The symbols move the elements like this.
kib c gof
kib a fuv
kib n zol
kib h zap
kib k meb
kib d nek
kib l kon
fof c nuv
fof a seb
fof n niv
fof h kon
fof k sal
fof d div
fof l zap
bif c naf
bif a ped
bif n taf
bif h vif
bif k met
bif d tam
bif l rim
pum c mit
pum a gon
pum n gek
pum h ruf
pum k rek
pum d rit
pum l bov
vil c pip
vil a ger
vil n pap
vil h zep
vil k rim
vil d fam
vil l met
rar c laz
rar a dag
rar n saz
rar h bik
rar k pab
rar d bok
rar l vul
zim c kon
zim a zes
zim n ruz
zim h nuv
zim k rok
zim d dit
zim l gof
fab c fir
fab a rim
fab n der
fab h fip
fab k ger
fab d fon
fab l ped
bik c der
bik a div
bik n fir
bik h rar
bik k nel
bik d seb
bik l siz
siz c pif
siz a lag
siz n sot
siz h vul
siz k zav
siz d fad
siz l bik
naz c nek
naz a sof
naz n vif
naz h taf
naz k laf
naz d gof
naz l dit
rit c tuf
rit a rak
rit n loz
rit h dol
rit k riz
rit d pum
rit l tet
rok c feb
rok a muf
rok n dum
rok h bur
rok k zim
rok d rel
rok l zeg
zol c vup
zol a reb
zol n kib
zol h dis
zol k suf
zol d zef
zol l dab
sal c bur
sal a nop
sal n tof
sal h feb
sal k fof
sal d dig
sal l ves
fir c fab
fir a dil
fir n bik
fir h saz
fir k zed
fir d bag
fir l sot
sak c fad
sak a zos
sak n kuz
sak h kep
sak k gep
sak d pif
sak l reg
suf c rak
suf a tuf
suf n meb
suf h nif
suf k zol
suf d bel
suf l puz
reg c seb
reg a nuv
reg n fon
reg h zes
reg k tal
reg d der
reg l sak
meb c zeg
meb a mib
meb n suf
meb h ves
meb k kib
meb d zib
meb l feb
nuv c fof
nuv a reg
nuv n sas
nuv h zim
nuv k bur
nuv d lof
nuv l zos
ruz c dab
ruz a zab
ruz n zim
ruz h sas
ruz k dum
ruz d ses
ruz l vup
dil c rim
dil a fir
dil n div
dil h kek
dil k pip
dil d niv
dil l naf
zib c laf
zib a vev
zib n bel
zib h mol
zib k nek
zib d meb
zib l tun
niv c sas
niv a bag
niv n fof
niv h dab
niv k tof
niv d dil
niv l dis
gek c vev
gek a laf
gek n pum
gek h tup
gek k sof
gek d loz
gek l fik
dis c tam
dis a zaz
dis n zap
dis h zol
dis k nif
dis d naf
dis l niv
kuz c zaz
kuz a tam
kuz n sak
kuz h riz
kuz k dol
kuz d ped
kuz l fon
ves c rol
ves a fub
ves n nif
ves h meb
ves k zap
ves d mol
ves l sal
der c bik
der a lof
der n fab
der h laz
der k los
der d reg
der l pif
zed c ger
zed a pip
zed n nel
zed h fus
zed k fir
zed d des
zed l mem
nif c bup
nif a bav
nif n ves
nif h suf
nif k dis
nif d pur
nif l tof
riz c reb
riz a vup
riz n kep
riz h kuz
riz k rit
riz d rek
riz l zab
bel c gon
bel a mit
bel n zib
bel h pur
bel k zef
bel d suf
bel l buz
bur c sal
bur a tal
bur n fam
bur h rok
bur k nuv
bur d pap
bur l rol
gep c fub
gep a rol
gep n dol
gep h loz
gep k sak
gep d tup
gep l tal
gon c bel
gon a pum
gon n laf
gon h met
gon k vif
gon d rak
gon l zep
bup c nif
bup a dol
bup n rol
bup h rak
bup k tam
bup d met
bup l fam
ses c kek
ses a fip
ses n dit
ses h rim
ses k zep
ses d ruz
ses l vif
kig c des
kig a fam
kig n tal
kig h tet
kig k fon
kig d ger
kig l dol
laf c zib
laf a gek
laf n gon
laf h bot
laf k naz
laf d zeg
laf l rel
zaz c kuz
zaz a dis
zaz n fad
zaz h reb
zaz k bav
zaz d sot
zaz l bag
mol c bot
mol a zav
mol n pur
mol h zib
mol k lag
mol d ves
mol l dig
dit c dag
dit a laz
dit n ses
dit h lof
dit k rel
dit d zim
dit l naz
feb c rok
feb a vum
feb n puz
feb h sal
feb k kon
feb d tun
feb l meb
sas c niv
sas a fon
sas n nuv
sas h ruz
sas k fam
sas d rim
sas l tam
vul c sof
vul a nek
vul n vog
vul h siz
vul k vev
vul d fuv
vul l rar
mem c ruf
mem a pur
mem n zav
mem h mit
mem k sot
mem d bav
mem l zed
tam c dis
tam a kuz
tam n zos
tam h vup
tam k bup
tam d bif
tam l sas
met c pur
met a ruf
met n bot
met h gon
met k bif
met d bup
met l vil
bav c dol
bav a nif
bav n fub
bav h tuf
bav k zaz
bav d mem
bav l des
fon c bag
fon a sas
fon n reg
fon h zab
fon k kig
fon d fab
fon l kuz
fik c pab
fik a rel
fik n bov
fik h los
fik k laz
fik d muf
fik l gek
rak c suf
rak a rit
rak n zeg
rak h bup
rak k vup
rak d gon
rak l dum
tof c fam
tof a des
tof n sal
tof h puz
tof k niv
tof d pip
tof l nif
dum c puz
dum a tet
dum n rok
dum h fam
dum k ruz
dum d zep
dum l rak
vup c zol
vup a riz
vup n gof
vup h tam
vup k rak
vup d vif
vup l ruz
seb c reg
seb a fof
seb n bag
seb h bok
seb k nop
seb d bik
seb l fad
rel c tun
rel a fik
rel n zep
rel h pap
rel k dit
rel d rok
rel l laf
mit c pum
mit a bel
mit n vev
mit h mem
mit k vog
mit d tuf
mit l fus
zos c zap
zos a sak
zos n tam
zos h gof
zos k rol
zos d taf
zos l nuv
tun c rel
tun a pab
tun n buz
tun h dig
tun k dag
tun d feb
tun l zib
gof c kib
gof a kep
gof n vup
gof h zos
gof k zeg
gof d naz
gof l zim
tuf c rit
tuf a suf
tuf n mib
tuf h bav
tuf k reb
tuf d mit
tuf l teg
kep c fuv
kep a gof
kep n riz
kep h sak
kep k loz
kep d sof
kep l zes
laz c rar
laz a dit
laz n fip
laz h der
laz k fik
laz d zes
laz l sof
pab c fik
pab a tun
pab n fus
pab h nel
pab k rar
pab d vum
pab l vev
nel c los
nel a dig
nel n zed
nel h pab
nel k bik
nel d nop
nel l zav
zes c bok
zes a zim
zes n zab
zes h reg
zes k muf
zes d laz
zes l kep
bot c mol
bot a tup
bot n met
bot h laf
bot k taf
bot d rol
bot l pap
div c lof
div a bik
div n dil
div h dag
div k dig
div d fof
div l lag
naf c bif
naf a sot
naf n lag
naf h zef
naf k pur
naf d dis
naf l dil
kon c zim
kon a bok
kon n dab
kon h fof
kon k feb
kon d dag
kon l kib
zap c zos
zap a fad
zap n dis
zap h kib
zap k ves
zap d lag
zap l fof
fam c tof
fam a kig
fam n bur
fam h dum
fam k sas
fam d vil
fam l bup
pur c met
pur a mem
pur n mol
pur h bel
pur k naf
pur d nif
pur l pip
fus c bov
fus a buz
fus n pab
fus h zed
fus k saz
fus d teg
fus l mit
zef c vif
zef a vog
zef n nek
zef h naf
zef k bel
zef d zol
zef l kek
ran c zab
ran a dab
ran n bok
ran h bag
ran k teg
ran d saz
ran l reb
bov c fus
bov a zep
bov n fik
bov h ger
bov k fip
bov d tet
bov l pum
ger c zed
ger a vil
ger n los
ger h bov
ger k fab
ger d kig
ger l ruf
lag c taf
lag a siz
lag n naf
lag h nek
lag k mol
lag d zap
lag l div
vum c muf
vum a feb
vum n teg
vum h nop
vum k bok
vum d pab
vum l mib
zav c tup
zav a mol
zav n mem
zav h vev
zav k siz
zav d fub
zav l nel
fip c saz
fip a ses
fip n laz
fip h fab
fip k bov
fip d zab
fip l rek
des c kig
des a tof
des n nop
des h teg
des k bag
des d zed
des l bav
reb c riz
reb a zol
reb n fuv
reb h zaz
reb k tuf
reb d vog
reb l ran
vog c rek
vog a zef
vog n vul
vog h sot
vog k mit
vog d reb
vog l saz
fub c gep
fub a ves
fub n bav
fub h mib
fub k fad
fub d zav
fub l nop
pif c siz
pif a taf
pif n ped
pif h sof
pif k tup
pif d sak
pif l der
loz c mib
loz a zeg
loz n rit
loz h gep
loz k kep
loz d gek
loz l muf
mib c loz
mib a meb
mib n tuf
mib h fub
mib k fuv
mib d vev
mib l vum
vev c gek
vev a zib
vev n mit
vev h zav
vev k vul
vev d mib
vev l pab
fuv c kep
fuv a kib
fuv n reb
fuv h fad
fuv k mib
fuv d vul
fuv l bok
bok c zes
bok a kon
bok n ran
bok h seb
bok k vum
bok d rar
bok l fuv
bag c fon
bag a niv
bag n seb
bag h ran
bag k des
bag d fir
bag l zaz
rol c ves
rol a gep
rol n bup
rol h zeg
rol k zos
rol d bot
rol l bur
nop c tal
nop a sal
nop n des
nop h vum
nop k seb
nop d nel
nop l fub
dig c pap
dig a nel
dig n pip
dig h tun
dig k div
dig d sal
dig l mol
zeg c meb
zeg a loz
zeg n rak
zeg h rol
zeg k gof
zeg d laf
zeg l rok
lof c div
lof a der
lof n rim
lof h dit
lof k pap
lof d nuv
lof l taf
nek c naz
nek a vul
nek n zef
nek h lag
nek k zib
nek d kib
nek l dag
puz c dum
puz a teg
puz n feb
puz h tof
puz k dab
puz d buz
puz l suf
ped c sot
ped a bif
ped n pif
ped h rek
ped k ruf
ped d kuz
ped l fab
sot c ped
sot a naf
sot n siz
sot h vog
sot k mem
sot d zaz
sot l fir
dag c dit
dag a rar
dag n kek
dag h div
dag k tun
dag d kon
dag l nek
kek c ses
kek a saz
kek n dag
kek h dil
kek k buz
kek d dab
kek l zef
tup c zav
tup a bot
tup n ruf
tup h gek
tup k pif
tup d gep
tup l los
muf c vum
muf a rok
muf n tet
muf h tal
muf k zes
muf d fik
muf l loz
zab c ran
zab a ruz
zab n zes
zab h fon
zab k tet
zab d fip
zab l riz
buz c zep
buz a fus
buz n tun
buz h pip
buz k kek
buz d puz
buz l bel
los c nel
los a pap
los n ger
los h fik
los k der
los d tal
los l tup
pip c vil
pip a zed
pip n dig
pip h buz
pip k dil
pip d tof
pip l pur
taf c lag
taf a pif
taf n bif
taf h naz
taf k bot
taf d zos
taf l lof
ruf c mem
ruf a met
ruf n tup
ruf h pum
ruf k ped
ruf d dol
ruf l ger
zep c buz
zep a bov
zep n rel
zep h vil
zep k ses
zep d dum
zep l gon
dol c bav
dol a bup
dol n gep
dol h rit
dol k kuz
dol d ruf
dol l kig
dab c ruz
dab a ran
dab n kon
dab h niv
dab k puz
dab d kek
dab l zol
saz c fip
saz a kek
saz n rar
saz h fir
saz k fus
saz d ran
saz l vog
pap c dig
pap a los
pap n vil
pap h rel
pap k lof
pap d bur
pap l bot
rim c dil
rim a fab
rim n lof
rim h ses
rim k vil
rim d sas
rim l bif
fad c sak
fad a zap
fad n zaz
fad h fuv
fad k fub
fad d siz
fad l seb
teg c tet
teg a puz
teg n vum
teg h des
teg k ran
teg d fus
teg l tuf
rek c vog
rek a vif
rek n sof
rek h ped
rek k pum
rek d riz
rek l fip
vif c zef
vif a rek
vif n naz
vif h bif
vif k gon
vif d vup
vif l ses
tet c teg
tet a dum
tet n muf
tet h kig
tet k zab
tet d bov
tet l rit
tal c nop
tal a bur
tal n kig
tal h muf
tal k reg
tal d los
tal l gep
sof c vul
sof a naz
sof n rek
sof h pif
sof k gek
sof d kep
sof l laz

The rows follow the links: the fewer symbols apart two elements are, the more alike their rows tend to be.

Each row is also shifted at random along 2 hidden directions that mean nothing.

The rows of 90 elements, shuffled:
Each row is one element's numbers.
r1: -808 -273 -100 -63 -253 -216 303 -176 -31 404 -343 -159 42 -183 -352 -39 149 -480 244 325 -149 189 234 -256 -364 -292 187 6 122 43 302
r2: -700 186 -295 121 356 -225 464 102 -134 228 299 426 -163 -294 16 159 22 -376 -7 -253 -276 39 166 240 -65 341 245 61 164 102 -242
r3: -1161 329 -138 -13 -275 -251 146 -214 -93 290 -309 432 154 -18 -163 148 87 -70 113 288 -188 157 58 -172 -7 -264 279 -87 218 -9 101
r4: 374 -306 177 129 251 -268 -195 145 180 365 281 -87 -205 84 248 -236 -205 341 -130 -102 -144 -251 -157 304 37 269 -377 59 125 -35 -310
r5: 766 349 -269 -191 -151 195 177 -262 -16 -299 -304 342 219 141 -243 228 324 206 -12 155 124 525 180 -45 43 -57 405 -254 -170 65 -35
r6: 1245 356 -236 -245 -117 170 318 207 -128 -440 -320 392 415 200 -39 -186 424 276 -190 14 146 -115 311 176 178 -74 425 353 10 -111 29
r7: 9 -275 186 280 -247 -123 127 213 7 308 -252 -268 -206 -56 140 -375 171 -365 209 -160 -93 -438 -226 35 -224 222 -351 166 28 -87 213
r8: 779 274 -204 -237 284 339 -358 46 -3 -344 282 461 121 144 273 -130 -161 389 74 -22 128 -242 127 -107 319 -215 249 246 -91 125 -291
r9: 479 207 -217 -190 -290 -56 -289 110 -14 258 -90 314 284 241 209 -202 342 306 -11 -133 -204 -229 189 -151 165 -105 428 453 229 -27 106
r10: -186 -17 -182 -312 -477 155 189 203 81 -399 -259 11 456 117 195 -234 446 314 -496 -58 229 -457 113 214 474 -32 374 561 66 -197 -7
r11: 239 184 -94 200 -212 38 224 119 -117 -390 -275 410 -150 -43 79 270 272 -99 -109 -230 288 485 323 174 -40 272 370 -151 -86 -26 248
r12: 525 234 -244 137 -213 -212 49 -260 -61 345 -257 248 -35 -116 -278 207 227 118 -25 142 -137 536 292 293 161 124 219 -322 243 104 241
r13: 623 294 34 -253 215 -251 -77 235 -19 108 271 110 104 234 266 452 104 570 -438 -315 -270 554 -245 408 582 328 -128 -664 207 -167 -462
r14: -428 -63 261 70 373 293 -387 120 -52 -123 280 42 -168 73 282 296 -345 -79 634 -190 409 165 -145 -398 -255 -257 -345 -362 -268 267 189
r15: 1024 -258 -282 61 127 -119 -172 5 -55 342 305 -150 -275 79 92 -214 -119 -42 121 -71 -240 -197 264 -4 -167 92 312 329 44 -89 -7
r16: -456 22 -37 276 357 362 -257 -232 -96 -196 222 199 -248 64 -40 -393 -403 -31 237 235 176 -237 203 10 -234 118 180 537 -257 184 -26
r17: 4 -282 178 10 -287 233 155 218 -72 -262 -256 -412 -38 -136 68 -154 196 -502 26 -57 259 -414 -307 -375 -256 -283 -333 101 -219 -31 297
r18: -746 437 62 -419 -225 -337 584 33 57 134 -307 315 484 14 -178 -309 446 231 -409 146 -150 -586 -235 143 382 -241 -481 302 302 -85 13
r19: 379 -15 -76 432 -106 327 -484 32 -108 -124 -195 294 -529 48 335 -219 -44 10 705 -177 211 -102 193 -154 -418 108 382 512 -196 198 477
r20: -734 -242 269 236 -234 365 188 55 -11 -162 -164 -393 -270 -116 120 252 83 -722 324 -229 219 123 -168 -130 -401 61 -344 -439 -316 201 333
r21: 630 -234 -161 -58 115 -202 -136 -175 -123 310 373 -162 38 -86 -135 -40 -258 -138 82 133 -249 -242 187 -237 -153 -195 320 573 84 -84 -102
r22: -438 -315 338 69 -255 -87 -296 125 -134 508 -231 -434 -264 -89 344 -343 25 -341 415 8 -102 -491 -254 -621 -570 -191 -166 299 113 125 543
r23: 109 -325 209 262 -436 -173 -169 -161 -109 325 -219 -350 -286 -69 -293 354 11 -342 293 140 -12 419 -119 -37 -378 -23 -291 -543 88 94 308
r24: 1394 248 -328 -59 94 -271 146 -213 146 2 154 363 165 -8 -310 -251 -184 383 -322 133 -200 -107 240 354 443 275 299 322 278 -54 -426
r25: 169 196 188 -200 -232 -118 164 -141 91 231 -298 18 43 -30 -173 432 339 -45 28 142 -250 289 -173 -195 -23 -142 -196 -517 201 96 234
r26: 249 79 -237 -6 335 -192 63 251 -59 252 347 140 -121 -102 133 -416 -354 -253 351 -113 -108 -387 174 -283 -372 -198 313 400 160 153 -55
r27: 418 177 -288 -7 290 280 -81 279 -129 -374 301 378 36 146 359 243 -117 158 -54 -100 202 492 100 276 319 217 345 -228 -185 88 -193
r28: 392 296 118 183 -90 -203 -47 135 29 108 -354 124 -170 52 40 452 383 182 4 -176 -205 470 -87 85 38 226 -204 -523 167 156 147
r29: -260 89 309 165 385 262 -238 279 29 -255 288 84 -188 73 190 -232 -266 96 229 -189 214 -443 -145 104 -90 145 -334 288 -307 168 -80
r30: 1045 -36 177 -29 -329 263 135 -97 75 -301 -317 -201 48 11 -276 5 257 60 -482 175 287 -157 -267 363 279 277 -170 8 -92 -76 -90
r31: 844 341 146 63 -405 -213 -377 239 123 303 -383 137 -50 103 234 13 329 366 -113 -151 -146 -157 -228 293 335 292 -325 161 186 19 40
r32: -5 223 -218 153 -69 228 -223 -203 -45 -288 -299 297 -86 75 -120 223 101 401 124 137 258 335 238 128 56 214 375 -2 -143 58 145
r33: 514 -74 -34 439 -49 469 -237 -230 -125 13 -354 304 -394 -179 -77 -292 -28 -223 614 135 267 -175 391 -169 -606 111 254 492 -327 369 529
r34: 272 352 94 132 -184 168 -401 280 -87 -154 -252 58 -137 200 322 455 209 182 66 -217 130 509 -96 125 132 179 -235 -675 -216 94 24
r35: -337 66 229 -308 260 187 833 -24 217 -476 276 -152 520 -210 -459 -279 10 -155 -533 192 133 -400 -222 242 236 -121 -287 200 -75 -94 -320
r36: -464 -44 51 61 340 -98 -403 -274 -215 400 191 -31 -202 52 -80 -492 -349 -133 508 277 -163 -573 122 -407 -406 -281 63 504 61 212 135
r37: -597 251 187 249 -321 -112 498 -158 97 274 -330 136 -152 -147 -473 -279 100 -559 212 173 -296 -628 -251 89 -352 83 -546 323 104 100 320
r38: 488 -204 -176 51 -255 -164 362 -158 -71 195 -285 -37 118 -74 -309 -442 109 57 -378 -45 -108 -242 350 326 211 216 291 379 151 -75 54
r39: 143 -186 -137 -49 -338 367 105 30 -164 -282 -348 -180 69 -149 14 199 263 -251 88 -125 33 507 283 -250 -170 -226 260 -232 -193 -72 279
r40: -247 -36 166 104 -362 -157 -415 144 33 324 -317 116 9 143 317 377 104 -11 339 -90 -125 362 -310 -397 -150 -270 -110 -546 193 20 385
r41: -117 43 -326 -411 -59 78 298 -55 147 -460 257 34 468 -3 -233 -468 -23 290 -440 210 120 -326 242 198 402 -47 165 509 5 -243 -216
r42: 481 167 -195 99 171 -150 -255 219 31 221 270 205 -37 73 177 -131 -65 154 -4 -172 -93 -306 256 182 47 41 334 396 47 -30 -197
r43: 815 68 -33 89 -224 -133 -70 151 -71 284 -291 278 -137 -95 293 -178 28 -205 293 -131 -147 -177 266 39 -44 174 226 465 -36 202 339
r44: -878 66 128 -388 -231 -421 417 54 233 -18 -357 -139 515 16 -210 388 226 197 -654 273 -323 77 -184 302 401 -117 -413 -358 102 -217 -75
r45: -884 301 -207 -213 235 189 258 -61 -203 -268 213 248 327 -22 -270 139 -263 134 -65 159 188 266 280 -12 -3 -195 155 -69 -144 -112 -430
r46: 322 285 143 -258 -279 262 -167 327 151 -329 -330 244 414 104 301 14 429 238 -134 8 229 -414 -267 29 303 -211 -288 47 -93 -28 213
r47: 366 73 -385 -475 -329 60 7 -89 51 -503 -303 -119 533 158 -128 387 342 587 -734 96 182 526 98 283 809 -46 434 -302 -28 -278 -205
r48: 806 -115 35 58 -296 152 -220 270 131 -372 -315 -152 9 199 447 -72 519 476 -463 -304 133 -93 -273 238 580 309 -141 5 -5 -267 -31
r49: -158 -115 90 -7 241 183 211 170 52 -255 238 -285 26 -35 198 214 -202 -218 0 -8 281 220 -318 -175 -157 -182 -224 -438 -157 -106 -218
r50: -169 209 -206 336 -350 -313 -395 63 -71 354 -239 211 -463 124 359 122 90 121 248 -201 -105 325 140 -37 -100 242 472 -165 167 118 223
r51: -776 -458 201 275 -448 -205 -168 -157 -34 377 -159 -372 -472 -141 -163 -443 -11 -222 449 -11 -108 -559 -210 -198 -336 -48 -386 343 75 67 383
r52: -1534 358 239 -291 -259 -6 348 -117 97 -244 -259 151 275 -84 -278 105 259 -147 -24 299 55 -141 -176 137 44 -154 -487 -132 17 6 132
r53: -216 168 265 57 354 -125 -496 0 24 392 296 35 20 59 351 -226 -205 -97 440 -122 -161 -449 -224 -396 -255 -294 -270 82 -7 106 151
r54: -276 54 132 -116 -194 -165 372 166 70 127 -284 -265 183 -41 51 355 359 -180 -227 -148 -199 284 -366 -47 114 -229 -327 -317 194 -16 39
r55: 380 22 325 315 -310 288 -176 -3 -20 -275 -205 9 -247 -178 230 -81 103 -405 583 -55 316 -358 -197 -101 -383 90 -244 172 -242 180 388
r56: 271 409 -6 -411 -256 -228 347 -25 81 133 -232 311 297 54 -227 -405 201 -79 -159 125 -187 -288 229 26 150 -163 173 551 298 30 87
r57: 94 215 -114 131 308 -290 -201 -160 -110 142 177 380 -158 -16 -143 205 -292 369 110 130 -231 388 323 244 307 253 272 -130 110 56 -399
r58: -303 354 168 -490 286 101 429 -53 92 -370 139 92 347 98 -200 -255 16 229 -252 187 159 -502 -209 78 310 -180 -484 297 -5 -58 -561
r59: -278 354 277 -28 -204 185 379 -42 192 -651 -338 352 152 195 -222 -408 358 347 -401 231 97 -450 -313 546 398 368 -516 229 -120 -38 -113
r60: -635 -247 -202 230 -355 227 -153 99 -68 -203 -313 -142 -39 111 238 10 209 45 -53 -210 131 211 319 128 -31 52 371 -28 -250 -85 79
r61: -56 93 269 0 309 285 -82 226 -51 -137 318 -39 -117 -144 169 -241 -307 -531 444 -124 143 -429 -226 -463 -483 -239 -222 214 -414 251 35
r62: 858 -6 -301 -233 195 45 153 -152 -108 -335 153 -78 240 83 -311 375 -92 299 -402 178 220 601 187 -46 273 -229 305 -328 -128 -186 -465
r63: 1403 -184 -181 264 -516 -143 -480 195 16 294 -327 -97 -374 85 356 419 154 322 110 -155 -169 615 238 68 163 163 500 -356 119 -65 277
r64: 1055 -106 139 -181 104 -217 76 184 128 229 215 -398 426 60 168 32 -107 -12 -264 -154 -138 -271 -177 -151 105 -203 -189 -43 105 -97 -324
r65: -173 -55 -157 -322 -320 -320 545 378 26 123 -345 -44 335 -191 -159 -332 356 -177 -342 -118 -217 -370 96 66 146 -129 284 538 308 -230 69
r66: 155 -170 -211 120 -425 39 121 -284 -108 -159 -317 -137 -124 41 -234 140 155 127 -109 70 190 514 307 181 -54 127 378 -259 -180 -262 191
r67: 919 -151 -202 109 -231 -401 -298 18 -15 201 -227 128 192 243 298 -116 298 559 -366 -206 -178 -143 148 299 322 202 421 369 173 -201 71
r68: 832 427 -307 -183 343 255 79 194 -39 -301 231 266 129 98 169 304 -204 63 111 -211 242 569 172 -107 34 -221 387 -328 -148 91 -340
r69: -319 -311 220 202 -250 -175 -364 119 -28 282 -64 -342 -166 27 227 258 145 38 -7 -188 -269 341 -89 -3 67 288 -141 -391 159 23 260
r70: 613 263 51 -143 -191 153 52 -92 56 -414 -283 130 145 26 -275 -95 219 -68 50 230 149 -308 -212 -192 103 -175 -177 -36 -138 13 161
r71: -358 217 -257 -204 335 -196 -66 100 -144 169 182 354 350 224 285 75 4 229 -13 -204 -164 410 282 59 286 -226 334 -157 260 46 -282
r72: -101 -78 270 -272 301 188 56 323 60 -393 370 -301 388 -83 336 -135 31 5 -208 -122 208 -445 -252 -27 18 -115 -414 245 -111 -209 -241
r73: 795 125 143 -43 -197 -150 -137 95 -58 229 -272 71 -159 -73 289 -138 151 -2 355 -87 -307 -253 -170 -264 -68 -294 -115 116 107 128 504
r74: -255 178 175 437 212 281 102 80 -9 -228 294 34 -234 2 125 329 -363 -403 463 -257 216 320 -216 -185 -419 130 -307 -417 -256 171 13
r75: -267 -261 -67 82 265 292 -506 63 -90 -45 320 -227 -24 -65 408 109 -261 -23 167 -119 190 431 352 -318 -195 -281 372 -120 -214 2 -36
r76: 1173 21 81 -139 -381 -127 -8 -136 203 215 -305 -276 331 52 -180 8 325 256 -435 179 -169 -97 -221 13 163 -121 -103 -54 83 -244 63
r77: -114 -297 286 248 -255 195 -334 -89 -35 -158 -301 -352 -212 4 39 373 72 95 84 245 182 256 -167 149 -15 118 -127 -572 -254 -116 171
r78: -594 -24 -18 162 389 246 163 -180 -228 38 265 95 -233 -29 -49 -591 -490 -573 658 197 267 -674 87 -548 -566 -291 227 595 -245 436 135
r79: -760 95 -159 -291 -381 -186 169 149 59 181 -247 6 494 164 237 224 377 159 -468 -214 -253 339 38 91 371 -127 308 -165 195 -29 -146
r80: 57 -372 99 460 254 274 -552 25 -197 -226 291 -352 -431 129 492 420 -195 -23 274 -162 158 359 -152 -257 -246 -35 -159 -601 -322 49 173
r81: 197 216 154 89 -207 247 332 -51 96 -321 -242 108 61 -153 -303 479 197 40 -131 116 225 426 -273 215 52 193 -195 -455 -101 -27 -55
r82: -565 300 163 -71 280 -263 525 193 153 392 347 167 -52 -105 -20 -269 -75 -537 18 -233 -162 -577 -215 247 -119 179 -370 398 124 103 -323
r83: -22 307 -181 -105 -159 -219 253 144 139 146 -274 335 358 -54 45 173 383 42 -110 -201 -247 255 142 -52 50 -184 324 -187 192 26 116
r84: 750 252 -259 -250 -102 214 -249 -179 -74 -309 -224 340 253 98 -100 -153 330 395 -128 195 139 -136 318 -1 229 -122 285 328 -111 37 156
r85: 487 278 -241 -66 -281 -191 -356 -95 -25 189 -121 331 59 33 -65 -358 253 353 -78 60 -196 -162 228 168 329 207 370 516 39 -45 45
r86: -1114 -368 -248 203 -364 -304 119 -119 -40 264 -270 -192 -123 114 -229 100 223 76 -126 210 -94 125 59 141 54 231 270 135 266 -41 318
r87: 434 -178 -112 75 -298 213 42 153 -86 -207 -176 -192 -16 -48 75 -300 302 -167 -207 -265 57 -234 172 164 -114 255 253 381 -243 -96 146
r88: 600 240 207 128 413 -185 -226 -134 120 220 385 194 -30 140 -50 -115 -278 563 -126 82 -112 -244 -161 303 460 168 -414 -47 196 26 -258
r89: -287 -201 301 -101 338 208 -115 -124 68 -359 308 -221 -70 102 -28 225 -306 309 -129 216 293 300 -283 55 55 -81 -364 -549 -2 -27 -162
r90: -112 394 -265 -450 -281 145 147 243 219 -470 -328 575 554 82 101 380 456 631 -414 -282 181 440 124 182 710 -28 242 -108 66 -66 -207

Some elements, each with its row:
seb r60
kek r44
rol r42
vif r18
rak r53
teg r49
niv r69
zeg r26
kig r74
dag r1
fik r45
kib r65
bot r24
fad r87
vev r41
ses r25
zap r67
dit r3
tam r31
vum r75
bok r39
fab r81
rek r70
pab r62
ves r15
sot r30
fon r34
vup r73

Row, symbols taken left to right, then the row they reach:
r47 a d: r79
r68 n: r14
r63 d c: r12
r90 k h: r27
r56 d h: r43
r46 h k: r29
r8 c n: r72
r57 d h: r71
r5 h c: r66
r48 n c: r19
r32 l n: r59
r61 h k: r55
r86 c d: r50
r35 c n n: r58
r7 k: r4

